In the rows, zero is written as 128.
Each row of numbers belongs to one of the nodes below and depends on some of the facts about them. Some rows are named. Which node is each other row?

Some rows with their names:
(85): [149 161 146  49 110  96 206 126 107 166 160 153 151 122  72 159 123 146
 110 152 113 108 116 132 108 116  89 152 120 132  93 138 107 179]
(1608): [126  95 126 155 111 124  59 120 139 184 145  86  74 108 150 101 137 144
 128 149 141 166 132 116 118 105 156 127 103 129 117  91 125 112]
(1425): [125 140 121  61  91  89 202 114 122 114 148 108 133 106  90 156 109 134
  93 120 110 107 108 157 110 146  86 177 157 131  90 121 114 166]
(237): [148 149 129  78 100  87 198 118 105 175 149 143 145 113  79 163 123 136
 103 158 102  93 119 148 121 142 101 110 136 111  86 135  94 168]
(11): [113 169 119 158 176 142 119 189 104 191 139  75 118 173 140 139 152 129
 162  66 125 130 102 143 138 179 142 208 133 123 140  94 104 107]
(1226): [131 169 139  93 105  60 218  96 128 160 173 129 157 136 100 157 108 145
 127 191 105  99 119 141 119 109  86 149 163 135  94 134 107 135]
(1254): [158 181 125 125  55 128 115 108 131  44 123 187 123 144 112 124 155 116
 134  49 132 112 128 124 118 182 127 164 117  99 175 212 168 118]
(440): [119  96 129 137 100 132  37 131 140  88 120 145  82 108 168 110 119 130
 143 163 122 153 145 113 160 124 155  83  92 127 120 108 118  99]
(176): [179  95 107 163 182 188 186 138 127 134  60 180 183 124 111 143 143  89
 101  83 140 112 144 143 147 120 126  31 124 123 134 163 116 143]
(730): [110  82 133 132 110 124  56 130 136 115 129 104  92 107 149 109 123 138
 124 160 140 160 139 113 140 115 155 107  99 127 130  97 130 124]
(1439): [100 108 113 126 110 130  46 132 142 127 144  37 119 107 150 112 122 140
 123 181 133 171 143 114 129 112 147 100 104 119 129 111 130 112]
(1002): [144 168 148  39 107 108 204 132 113 147 163 167 147 122  82 153 116 142
 106 149 109 108 118 130 116 120  84 160 119 140  94 132 111 172]
(857): [151 164 144  61 101  92 211 124 109 160 152 147 145 119  75 162 124 140
 105 147 112 108 117 142 119 131  93 141 122 126  90 132  97 174]
(473): [ 77 172 139 165 191 115 127 170 108 164 127  75 134 179 148 140 121 126
 159 100 124 122 106 141 137 184 139 178 163 113 157  89 123 123]
(450): [156  98 106 180 187 173 203 115 139 161 101 122 176 131 116 127 139 106
 110  87 149 120 132 140 109  80 115 104 158 146 139 154 143 129]
(335): [151  87 101 148 172 189 188 126 142  70  75 132 176 115 120 131 133  86
  86  57 146 124 133 153 129 110 111 113 151 149 138 148 142 137]
(72): [111  89 124 147 111 127  51 120 133 141 131 115  83 111 160 100 122 142
 139 177 122 140 139 106 127 107 155  77 120 122 112 105 129 105]
(1239): [157 115 118 139 189 208 183 132 136 111  87 192 178 135 126 122 133 104
 113  92 136 116 141 123 123  77 103 101 126 163 133 175 138 135]
(1356): [139 114 125 201 199 170 207  96 138 173  95 133 157 131 126 114 131 106
 101  90 146 108 135 141  95  79 114  98 175 142 137 144 152 142]
(63): [182 117 111 195 181 178 204 112 139 202 102 113 163 133 114 126 162 108
 103  72 157 131 130 140 113  77 115 125 136 147 132 145 120 118]
(848): [173  92 115 171 197 175 202 128 128 177 101 131 190 134  99 133 148 110
 102 103 151 123 136 132 112  76 120  85 133 137 143 162 132 145]

There are 2 kinds of fact about the nodes: χ, ω.
χ: is of sort; ω: uses
[(1001),(1062),(1065),(11),(1124),(1176),(1206),(1235),(1291),(1302),(1483),(1484),(1522),(1572),(158),(1593),(1618),(473),(683),(743),(811),(923)] χ d
[(1002),(1011),(1020),(1119),(1188),(1198),(1226),(1285),(1294),(1318),(140),(1425),(1566),(1598),(237),(25),(347),(354),(361),(459),(527),(554),(576),(600),(634),(778),(796),(824),(85),(857),(961),(98),(981)] χ b
[(1007),(1027),(1030),(1052),(1141),(1174),(1177),(1195),(1239),(1270),(1326),(1351),(1356),(1551),(176),(322),(335),(381),(442),(450),(502),(555),(63),(651),(744),(786),(848),(877),(924)] χ c
[(1016),(1031),(1050),(1057),(1082),(1109),(1113),(1162),(120),(1277),(1301),(134),(1358),(1396),(1400),(1403),(1435),(1439),(155),(1608),(212),(243),(244),(258),(28),(345),(368),(378),(40),(424),(431),(437),(440),(45),(476),(575),(662),(665),(668),(673),(72),(730),(740),(79),(818),(822),(825),(844),(865),(872),(874),(9),(910),(918),(922),(994)] χ a
[(1101),(1254),(1319),(1451),(1473),(1479),(286),(308),(326),(572),(695),(715),(739),(791),(819)] χ e
(1011) ω: (1007)
(1016) ω: (381),(818),(1174),(9)
(1030) ω: (1113),(1451),(1439),(1235)
(1052) ω: (1593),(576),(1551)
(1119) ω: (844),(1050),(1226),(459)
(1239) ω: (1285),(1551)
(1254) ω: (79),(258)
(1270) ω: (11),(877),(63),(1109),(134),(1065)
(1291) ω: (662),(825),(72),(819)
(1294) ω: (25),(1301),(1425),(739)
(1319) ω: (744),(1226)
(1358) ω: (473)
(1484) ω: (85),(212),(994),(1002),(1141),(1285)
(158) ω: (1608),(502),(155),(1065)
(1598) ω: (744),(424),(442),(683),(1326),(140)
(1618) ω: (1326),(555)
(176) ω: (1522),(1001),(824),(1479),(1351),(1101),(237)
(244) ω: (819),(1572)
(308) ω: (1479),(431)
(335) ω: (1082),(924),(368),(739)
(345) ω: (1302),(45),(1285)
(354) ω: (1188),(1198),(1356),(1277)
(361) ω: (473),(981),(1062),(651),(1057),(9)
(437) ω: (961),(326)
(440) ω: (1177),(825),(910)
(476) ω: (825),(28),(98),(1226)
(527) ω: (844),(378),(322),(1285)
(554) ω: (450),(1318)
(572) ω: (877),(286),(865)
(575) ω: (1302),(1226),(1174),(1176),(1007)
(600) ω: (326),(1400),(786)
(634) ω: (1403),(651)
(673) ω: (243),(981),(1188),(1007)
(695) ω: (1141),(1435),(1285)
(743) ω: (819),(1473),(740),(665),(1551)
(791) ω: (819),(1351)
(796) ω: (1608),(1124),(1572)
(822) ω: (40),(844),(1451),(668)
(872) ω: (819),(1195),(120)
(874) ω: (1195),(1031),(1356),(1020)
(918) ω: (1062),(1226),(811),(1396)
(922) ω: (85),(865),(857),(1101),(848)

Which node is each row?
No name comes twice in this set of rows, the named rows included.
[150 183 120 134  64 119 126  96 128  74 125 165 128 147 107 125 158 124
 137  65 131 111 130 119 101 169 131 165 128  95 176 216 170 121] : (715)
[112 106 152  95 114 145  47 145 137  74 115 155 103 114 154 112 118 135
 138 169 136 166 143  96 156 116 146 101  65 145 131 109 135 124] : (345)
[ 96 171 107 132 168 163  98 186 105 110 109 154 114 172 176 135 124 118
 185  80  95  97 113 141 166 203 139 153 145 118 122 117 109  99] : (1291)
[107 112 107 124 162 130 111 196 105  89 124 147 139 170 155 153 131 117
 177  78 115 110  98 140 171 182 146 187 145 131 147  94 121 103] : (1618)
[159 172 124 124  61 125 109 108 121  69 115 183 134 141 100 134 157 116
 135  64 130 105 134 125 123 187 137 129 110  76 173 224 158 129] : (308)
[153 109 127  76  85  58 204 114 121 130 165 181 147 120  91 162 117 136
 134 154 109  91 105 143 130 122  99 173 154 144  93 119 113 139] : (140)
[ 97 170 130  88 177 177 107 220  97  86 115 168 148 172 144 147 130 123
 165  77 112 124 112 124 167 186 131 181  99 135 148 112 115 134] : (1484)
[154 186 142  76  81 114 192 117 124 128 134 187  99 114 112 153 123 126
 111 102  98  98 117 156 140 155  89 159 125 134  72 128  89 137] : (796)
[112 116 147 135 104 110  46 131 150  84 117 149  99 113 157 119 118 128
 139 181 136 162 145 116 172 128 155  82  85 132 133  98 125 102] : (918)
[127 213 176  77  94  82 207 108 134  89 125 200 126 119  95 164 103 119
 111 140 111 106 128 159 167 159  88 141 120 131  94 120  95 160] : (361)
[161  97 116 147 200 186 205 131 129 164 105 137 193 143 109 126 142 114
 109 120 148 125 136 115  97  55 109 108 136 159 146 165 143 145] : (1141)
[193 129 120 174 167 199 196 124 145 149  82 162 147 127 116 131 164  91
 101  50 154 131 135 147 147  93 114 122 107 150 126 142 108 113] : (1270)
[104 115 156 138 112 108  58 122 144  98 116 121  93 110 151 111 117 130
 124 165 143 167 142 120 152 128 158  94  96 125 137  89 130 125] : (1358)
[139  91 147 108 106 141  41 150 125 100 110 157 102 104 134 123 133 130
 121 158 139 167 147 107 161 133 163  69  57 120 131 108 117 139] : (922)
[147  96 114 198 197 177 204 100 136 177  93 136 150 132 133 113 131 108
 108  94 139 100 132 139  93  82 114  89 177 141 124 156 144 135] : (1195)

Now the same nodes, written a new way:
Named rows:
(555): [125 160 132 112  92 178 128  81  98 112 126 132 137 133 141 105 131 139
 104 115 160 168 134 123  80 146 165 164  81 117 127 149  56 129 140 158
 147 147]
(1351): [124 149 128  95  88 172 138  86 103 104 134 139 119 134 143 112 118 133
  98 108 151 166 125 113  85 156 152 168  69 119 138 133  59 119 157 150
 140 152]
(818): [119 143 151 139 148 156 130 142 121 133 101 171 120 138 162 118 176  96
 112 162 100 126 123 134 102 131 117 110 125 105 119 138  84  95 124  96
 159 134]
(1294): [126 190 148 158 139 127 112 125 163  99 130 117 140 126 116 155  77 189
 101 152 118 150 165 178 122 113 162 154 148 149 161 159 168 127  81 141
  78 132]
(9): [118 147 150 143 164 159 117 143 121 130 105 177 129 137 169 119 181  95
 127 169 100 128 122 125 102 122 128 130 127  99 136 133  75  89 124  96
 164 132]
(1396): [130 148 147 137 149 147 138 136 118 133 104 166 119 135 156 124 173  96
 119 163 100 114 127 129  93 127 126 101 121 100 112 145  86  95 123  97
 168 136]
(918): [151 183 154 171 147 133 134 132 140 102  96 147 134 101 128 146 104  90
 176 171 103  74 165 123 100 117 163  94 130  93 125 182 133  67 125 116
 136 156]
(1177): [130 158 130 114  96 172 133  80  96 107 132 132 132 130 138 108 129 135
 107 113 157 162 135 119  78 145 167 163  75 113 130 144  55 128 141 155
 151 151]
(1403): [118 148 147 140 155 157 122 141 124 137 103 172 126 144 170 122 179  96
 120 167  98 129 123 130  99 124 120 120 124 105 131 138  79  93 122  97
 159 134]
(683): [177 120 121 154 109 144 119 117  96 162 110  71  95  90 151 116 149 142
  95 121 133 123 107 138 121 103 114 180 133  96 109 134 130 110  93 112
 142 150]
(575): [148 164 183 177 120 148 136 144 131  89  87 174 128  61 101 119 103  88
 145 153 102  96 173 129 151 141 166  75 140  87  90 175 146  86 148 106
 120 135]
(1002): [125 158 139 138 161 124 117 130 147 124 150 132 120 123 119 153 143 191
  63 152 122 159 137 160 104 119 153 155 130 123 135 122 118 156  80 111
 129 112]
(1326): [127 165 131 113  90 175 131  75  95 111 126 128 138 136 143 103 131 140
 106 115 159 166 137 124  79 143 167 159  83 119 126 154  58 131 135 162
 147 150]
(378): [127 143 143 139 141 148 132 140 127 145  98 176 118 138 151 130 176 100
 103 160 102 130 125 141  97 129 113  95 116 107 110 140  82 100 121 102
 158 137]
(158): [176 138 124 142  76 158 105 134 148 152  89  79  96  86 168 150  98 166
 117 145 141 107 128 124 153 130 128 183 144 126 104 156 185  88  96 147
  68 168]
(155): [120 144 148 124 133 155 131 144 129 143  96 175 115 147 169 126 180 106
 101 167 102 120 120 129 104 146 120 103 127 116 102 141  92  98 121 101
 149 134]
(85): [127 160 136 134 156 128 116 133 151 128 145 136 121 127 125 158 144 194
  61 154 127 157 137 159 104 126 155 156 131 131 128 123 123 156  78 115
 123 111]
(1082): [121 148 149 136 138 153 134 137 120 137  97 168 121 147 162 116 172  99
 105 160  99 127 122 139 102 133 113  99 125 114 115 145  86  99 121 102
 157 135]
(695): [124 148 130 188 116  74  60  96 188 146  84 151 135  62 131 211  57 131
 104 117 138 185 138 126 131  78 127 152  98 153  96 163 105 109 139 145
 119 151]
(796): [123 175 142 122 128 126 114 145 194  99 133 135 113 121 135 181  77 200
  88 166 120 134 154 142 132 150 162 166 139 155 144 138 179 120  95 137
  59 130]
(825): [133 148 146 135 145 127 156 126 116 126 110 151 109 138 146 121 151  85
 118 150  90 103 126 135  84 132 116  92 116 102 121 147  94  86 128  94
 169 144]

Name these rows:
No name comes twice in this set of rows, the named rows included.
[178 122 112 161  89 122 123 111 126 128 107  70  83  70 124 140  48 115
 122  92 101 131 115 165 146  91  83 186 111 111 179 125 164  69 133 122
  81 190] : (743)
[172 111 121 135 105 150 116 126 109 164 112  80  86  91 162 126 152 149
  89 128 135 118 100 123 127 119 114 188 130  99  99 125 133 110  97 112
 131 151] : (1124)
[120 142 146 110 129 158 130 152 140 143  97 181 108 151 181 132 183 115
  97 178 108 115 118 118 107 162 120 106 125 123  95 137  98  95 121 105
 141 133] : (1608)
[163 123 114 163 157 162  81 127 103 156 122  84 119  87 179 122 164 138
 142 145 134 130 102 114 120  78 135 247 131  78 162 116 105  93  92 107
 152 151] : (473)
[135 197 149 162 143 116 120 118 163  94 131 105 140 119 108 158  71 188
 105 152 121 135 171 174 109 112 174 143 148 141 150 166 173 128  75 142
  90 134] : (1598)
[133 181 123 149  80 169 117  78 125  93 115 132 148 108 110 130  56 128
 139 102 145 183 157 155 101 115 157 160  69 126 178 163  82 105 157 177
  98 178] : (1052)
[107 138 158 153 132  80  86  86 135 130 103 122 129 116 177 143 114 119
  81 115 135 161 112 102 112 107 133 174 132 152  81 160  88 120 126 120
 183 116] : (739)
[136 175 151 158 124 134 139 129 140 108  89 149 126 129 140 134  95  88
 147 154  88 101 152 149 107 122 123  89 130 121 140 176 135  67 129 122
 115 162] : (440)
[121 192 141 164 172 132  90 133 172  93 140 127 150 114 128 165  88 184
 129 165 117 151 161 156 118  98 178 195 146 134 191 143 153 115  83 136
  92 130] : (634)
[113 159 161 174 112  80  76  88 162 109  87 121 141  99 166 164  52 121
 116 120 131 154 138 109 129  99 143 175 138 165 102 183 132  96 132 144
 135 138] : (1254)
[119 151 150 130 109 128 151 136 151  91  98 163  97 135 143 136  68  70
 129 135  67 117 131 154 125 143  85 107 114 135 176 141 136  50 165 111
  93 168] : (872)
[127 157 133 114 101 180 123  86 100 110 132 142 137 123 141 106 136 136
 109 117 159 169 132 113  84 143 171 173  77 107 134 142  52 129 143 151
 150 145] : (381)
[118 146 147 121 129 157 133 145 134 145  94 174 117 153 178 127 182 114
  97 173 107 121 122 129 105 152 118  98 129 124  96 145  93 100 116 110
 142 134] : (865)

The same nodes again, as new rows of numbers:
Some nodes and their rows:
(1119): [ 66 143 184 163  95 150 140 131 186 130  82 130 109 127 137 117  93 123
 155 100 150 125  79 101 108 166 173 121 126 138 147 127 150 103]
(778): [ 83 132 155 164  98 151 144 114 172 132  69 141  89 125 133 117 101 132
 160 106 111 134  78 119  98 167 170 125 108 145 149 132 157 100]
(1206): [110 139 128 163 126 126 134 123 148 145  84 169  84 125 123 116 135 123
 139 100  85 126 100  90 123 147 172 125 162 113 140 157 146  97]
(158): [107 140 161 169 128 128 137 112 169 157  88 135  94 123 142 114 138 137
 156  88  80 140  98  74 127 150 187 148 194 106 137 165 147 110]
(924): [110 104 120 128  93 118 115 115 144 139  91 155 103 116 117 118 118  85
 158 108  62 156  63 106 109 177 149 176 125 137 138 170 144  82]
(1109): [127 143  40 151 112 110 132  91 163 130  77 131 111 120 159 123 129 118
 129  93 102 172 117  89 112 167 162 172 120 160 132 129 164 111]
(1031): [153 140  49 149 112 107 132 111 161 116  72 131 110 109 147 124 117 107
 113  78  97 137 125  99 114 167 160 120 116 164 138 132 159  99]
(1566): [ 85 133 161 161 101 149 148 113 174 132  68 143  88 126 135 116 103 132
 159 100 113 135  80 118  97 164 172 128 113 147 150 125 156  98]
(1301): [155 141  37 129 102 118 133 113 157 140  87 162 115 114 142 119 124 102
 131 115  94 164 106  92 128 163 153 140  84 169 141 170 164  93]
(1403): [120 136  34 146 112 104 136 110 165 123  77 151 121 114 146 123 122  95
 112  78 114 136 121  93 110 166 161 130  93 149 139 122 163 103]
(368): [153 141  41 129 103 116 133 114 159 143  86 164 117 114 139 120 125 101
 132 118  96 160 108  92 130 162 155 145  86 171 141 169 165  91]
(1057): [116 135  30 143 112 104 135 112 165 130  78 156 125 117 147 124 122  93
 111  78 123 131 127  93 108 168 163 128  91 147 139 111 162 105]
(600): [ 85 132 157 190  97 150 138 118 177 132  69 139  72 118 138 120  96 132
 157  95 111 131  65 103 103 152 161 118 109 145 154 149 156 101]
(715): [124 119 188 160 111 113 136 109 144 134  92 152  98 120 152 110 114 113
 124 152 107 128  71 128  93 136 151 138 116 126 127 157 153 114]
(796): [ 96 137 200 165 103 152 151 113 185 139  68 103  97 121 147 114  99 140
 167  88 108 145  80 108 101 169 186 141 145 143 145 139 155 101]
(1052): [113 115 160 149  96 117 103 124 153 119  96 103 101 115 130 124 108  92
 154  96  90 132  61  91 118 180 163 161 166 123 129 157 137  98]
(440): [153 150  94 155 104 112 145 123 176 123  85 114 134 109 149 125 112 103
 120  91 124 144 110  82 135 165 156 141 138 148 137 145 157 101]
(1484): [109 144 113 160 126 133 118 132 156 143 104 136  87 133 130 122 126 124
 157 125 113 113  92  69 141 150 180 116 179 106 133 153 144 116]
(673): [130 136  57 154 111 108 130 125 183 131  89 126 127 112 153 125 111  90
 122  69 125 123 117  77 121 164 170 118 102 141 139 142 162 111]
(11): [ 92 139 126 159 130 127 137 102 150 149  77 161  83 131 133 114 144 140
 147  93  79 144 108  88 114 151 182 155 173 115 135 142 149 109]
(1062): [ 81 136 113 147 130 119 143 122 151 145  78 182  99 127 122 113 136 114
 124  86 102 110 119  99 112 154 177 121 149 105 141 121 145 100]

Rows to name:
No name comes twice in this set of rows, the named rows included.
[107 119 130 133  98 114 101 111 133 104  82 121  91 119 122 122 114  99
 140  91  86 142  78 116 101 184 160 166 153 137 129 119 134  91] : (1551)
[115 104 140 137  92 121 114 124 160 154 103 137 108 113 126 119 113  80
 170 105  74 145  51  86 125 172 154 175 131 124 140 196 145  88] : (335)
[106 101 123 143 104 106 113 109 142 114  75 132  93 111 125 120 113  88
 135  64  71 124  83 116  92 184 162 153 137 131 136 129 139  88] : (1356)
[116 156  64 159 100 112 116 128 171 126  99 135 117 116 152 127 113 104
 120 105 139 150 100  70 132 157 158 138 110 157 132 148 156 107] : (822)
[ 61 143 160 149  98 150 139 119 169 125  70 151 101 128 132 116  98 127
 142 104 137 137  90 123  94 169 167 129 117 147 145 104 150  96] : (459)
[121 116 176 161 115 116 136 100 158 139  96 117 101 129 162 115 116 116
 147 164 111 133  64 111 101 140 163 155 139 113 122 149 156 133] : (572)
[ 84 133 161 171  96 153 150 117 180 138  77 136  85 124 137 118  99 129
 163 100 114 134  73 109 104 161 170 124 114 143 151 152 157 102] : (554)
[123 149 136 150 125 129 124 123 140 130  84 154  81 126 122 114 133 130
 134 105  91 120 107  99 124 154 178 118 172 125 134 141 140  96] : (1593)
[147 128 201 144 114 110 128 108 139 116  87 127 100 120 152 109 112 119
 120 154 110 122  78 141  93 142 158 128 137 136 121 140 147 108] : (1473)
[101 142 151 148 100 156 134 116 164 117  69 128  86 126 132 116  98 136
 156 106 116 138  90 127  97 171 177 124 131 154 142 116 150  99] : (576)
[143 136  41 148 113 106 128 112 161 118  76 137 114 111 149 122 119 102
 112  77 103 131 126  99 108 166 165 118 100 155 138 130 159  99] : (1277)
[ 89 109 144 146 101 113 114  93 148 125  82 124  95 119 133 120 122 106
 150  78  70 160  73 104  97 183 161 206 160 126 132 136 143  98] : (502)
[160 122 213 156 114 112 148 113 152 124  90 108 107 120 155 113 109 118
 135 157 107 114  72 130 107 139 161 131 146 118 125 147 150 117] : (791)

